Below is a small trained network, with its code and all its weights. Each question gives an input and a target symbol and asks what happens when units are switched off, that is, made to give their printed mean instead of their output.

import numpy as np


def w(rows, s, z=0):
    codes = np.array(rows[::2]) - 128.0
    scale = np.full(codes.shape[1], s)
    scale[-1] = z or s
    return codes * scale


def norm(h):
    return h / np.sqrt((h * h).mean(-1, keepdims=True) + 1e-5)


def f(y):
    return np.maximum(y, 0)


def softmax(a):
    e = np.exp(a - a.max(-1, keepdims=True))
    return e / e.sum(-1, keepdims=True)


def log_softmax(a):
    a = a - a.max(-1, keepdims=True)
    return a - np.log(np.exp(a).sum(-1, keepdims=True))


def net(x, mask):
    ids = ['ΠΣΦΩβγδεζηθλξτψ'.index(c) for c in x.split()]
    T = len(ids)
    res = E[ids] + P[:T]
    r = norm(res)
    for j in range(2):
        rows = slice(3 * j, 3 * j + 3)
        q, k, v = (r @ M[0][rows].T for M in (Q, K, V))
        z = softmax(np.where(np.tri(T) > 0, q @ k.T / 3**0.5, -1e9)) @ v
        o = O[0][rows]
        res = res + np.where(mask[j], z, o[:, -1]) @ o[:, :-1]
    y = f(norm(res) @ A[0][:, :-1].T + A[0][:, -1])
    res = res + np.where(mask[2:14], y, B[0][:, -1]) @ B[0][:, :-1]
    return log_softmax(norm(res)[-1] @ U[:, :-1].T + U[:, -1])


Q, K, V, O, A, B = {}, {}, {}, {}, {}, {}
E = w([
[124,211,71,137],'Π',
[159,203,20,87],'Σ',
[193,105,79,125],'Φ',
[207,136,136,174],'Ω',
[71,150,114,139],'β',
[171,121,142,115],'γ',
[140,141,124,191],'δ',
[183,142,70,26],'ε',
[118,143,200,70],'ζ',
[123,90,113,88],'η',
[88,7,177,180],'θ',
[111,177,179,141],'λ',
[151,75,42,188],'ξ',
[60,136,99,83],'τ',
[104,160,127,180],'ψ',
],0.012)
P = w([
[145,194,5,24],'0',
[161,196,31,34],'1',
[149,170,63,44],'2',
[152,148,90,54],'3',
[166,134,111,81],'4',
[151,116,135,84],'5',
[168,106,160,118],'6',
[155,93,193,118],'7',
[156,86,226,138],'8',
[162,65,244,151],'9',
],0.0025)
Q[0] = w([
[123,110,120,155],'head 1',
[126,175,103,97],'head 1',
[138,124,158,137],'head 1',
[224,102,58,239],'head 2',
[191,63,54,48],'head 2',
[57,212,6,149],'head 2',
],0.023)
K[0] = w([
[106,108,123,132],'head 1',
[160,164,111,111],'head 1',
[131,114,146,126],'head 1',
[206,124,58,252],'head 2',
[213,42,97,46],'head 2',
[81,209,19,109],'head 2',
],0.024)
V[0] = w([
[133,159,136,157],'head 1',
[120,119,131,128],'head 1',
[123,116,126,128],'head 1',
[141,140,112,127],'head 2',
[92,50,102,174],'head 2',
[99,100,254,166],'head 2',
],0.007)
O[0] = w([
[153,197,134,157,142],'head 1',
[119,112,108,127,116],'head 1',
[125,112,115,133,124],'head 1',
[112,112,133,124,158],'head 2',
[134,3,44,123,114],'head 2',
[152,233,94,60,2],'head 2',
],0.004,0.0026)
A[0] = w([
[158,128,74,84,60],'neuron 1',
[173,104,144,170,138],'neuron 2',
[134,93,125,132,123],'neuron 3',
[159,95,169,121,6],'neuron 4',
[113,150,170,107,3],'neuron 5',
[100,115,188,147,80],'neuron 6',
[81,74,248,195,14],'neuron 7',
[93,114,107,106,127],'neuron 8',
[143,81,142,136,149],'neuron 9',
[145,102,213,131,62],'neuron 10',
[144,154,122,160,125],'neuron 11',
[162,127,136,57,55],'neuron 12',
],0.016,0.0047)
B[0] = w([
[177,114,187,122,180],'neuron 1',
[147,115,148,211,254],'neuron 2',
[95,126,139,95,177],'neuron 3',
[171,177,108,154,143],'neuron 4',
[128,156,205,151,145],'neuron 5',
[162,131,139,179,143],'neuron 6',
[145,183,214,251,168],'neuron 7',
[119,166,115,171,172],'neuron 8',
[95,137,142,75,207],'neuron 9',
[84,107,78,95,159],'neuron 10',
[146,141,95,80,210],'neuron 11',
[91,76,60,85,174],'neuron 12',
],0.027,0.0057)
U = w([
[137,132,120,128,92],'Π',
[137,129,124,132,96],'Σ',
[170,62,220,120,51],'Φ',
[149,212,197,78,150],'Ω',
[52,197,66,168,83],'β',
[107,98,25,148,93],'γ',
[224,103,58,181,177],'δ',
[181,74,119,97,253],'ε',
[252,146,165,79,66],'ζ',
[54,138,164,75,219],'η',
[55,143,201,149,75],'θ',
[137,131,131,128,85],'λ',
[138,125,134,131,153],'ξ',
[66,30,123,188,47],'τ',
[181,207,66,88,187],'ψ',
],0.02,0.0054)

Each question gives the input, a string of symbols that net reads in full, and the target symbol t.
The units are the heads (3 rows each of Q, K, V and O) and the neurons (one row each of A and B). Each row of codes is followed by its name. A weight is (code - 128) times the scale printed after its matrix; where a second scale follows, it is the last column's (O, A, B and U).
mask holds one flag per unit, heads first, then neurons. A switched-off unit (its flag False) gives its mean, the last column of its rows in O or B, instead of its output. The means were averaged over made-up inputs and are rounded, as every weight is.
A unit's drop is (log p(t) with every unit on - log p(t) with that unit switched off) / (log p(t) with every unit on - log p(t) with every unit switched off).
The circuit of an input: a set's keep is (log p(t) with only the set's units on - log p(t) with every unit switched off) / (log p(t) with every unit on - log p(t) with every unit switched off). Starting from the 12 units with the biggest drops (on a tie, the unit counted first), units are removed one at a time, each time the one whose removal leaves the highest keep (on an exact tie, the one counted first), for as long as the keep stays at least 0.8.
circuit, biggest first: the units of the circuit, biggest drop first
most important unit: the unit with the biggest drop
k most important neurons: the k neurons with the biggest drops, biggest first
which heads matter: for each layer, one digit per head in row order, 1 if its drop is at least 0.15 and else 0, layers parted by /
drop of u: that unit's drop, to one decimal
input η η δ ξ Ω Ω δ λ, target Ω: circuit, biggest first : (head 2)
input τ ζ λ Π Π δ, target δ: 3 most important neurons : (neuron 11; neuron 2; neuron 7)
input Φ Σ ε Ω Ω δ Σ θ, target θ: 2 most important neurons : (neuron 9; neuron 7)
input γ Ω Σ ξ Π ε η τ Ω θ, target θ: 2 most important neurons : (neuron 7; neuron 9)
input Π η ζ δ Φ δ γ ξ, target τ: which heads matter : 00
input η Ω ξ Φ ψ Ω ζ Φ δ, target δ: which heads matter : 01
input ψ δ ξ ξ γ, target γ: which heads matter : 00
input β η ξ δ ξ θ Φ Ω ζ, target η: 3 most important neurons : (neuron 5; neuron 12; neuron 2)
input γ λ δ θ η, target η: which heads matter : 00
input δ ζ ψ Σ ξ Φ Ω γ, target γ: which heads matter : 01
input ξ η ζ Σ η θ β λ Φ, target Φ: which heads matter : 00
input Ω ε ε, target ε: which heads matter : 00
input δ ζ δ Π, target ψ: circuit, biggest first : (neuron 2; neuron 9)
input ζ ξ τ δ ψ ξ β, target β: most important unit : head 2
input Ω τ Π λ, target Ω: 2 most important neurons : (neuron 2; neuron 5)
input Ω Φ δ λ Π, target ψ: drop of head 2 : 0.2
input ξ ξ η δ δ δ δ θ λ τ, target β: drop of neuron 3 : 0.0
input η ξ δ ζ γ β Σ ψ, target ψ: drop of neuron 2 : 0.2
input θ Φ ξ η δ γ λ ε, target ε: drop of neuron 12 : 0.6
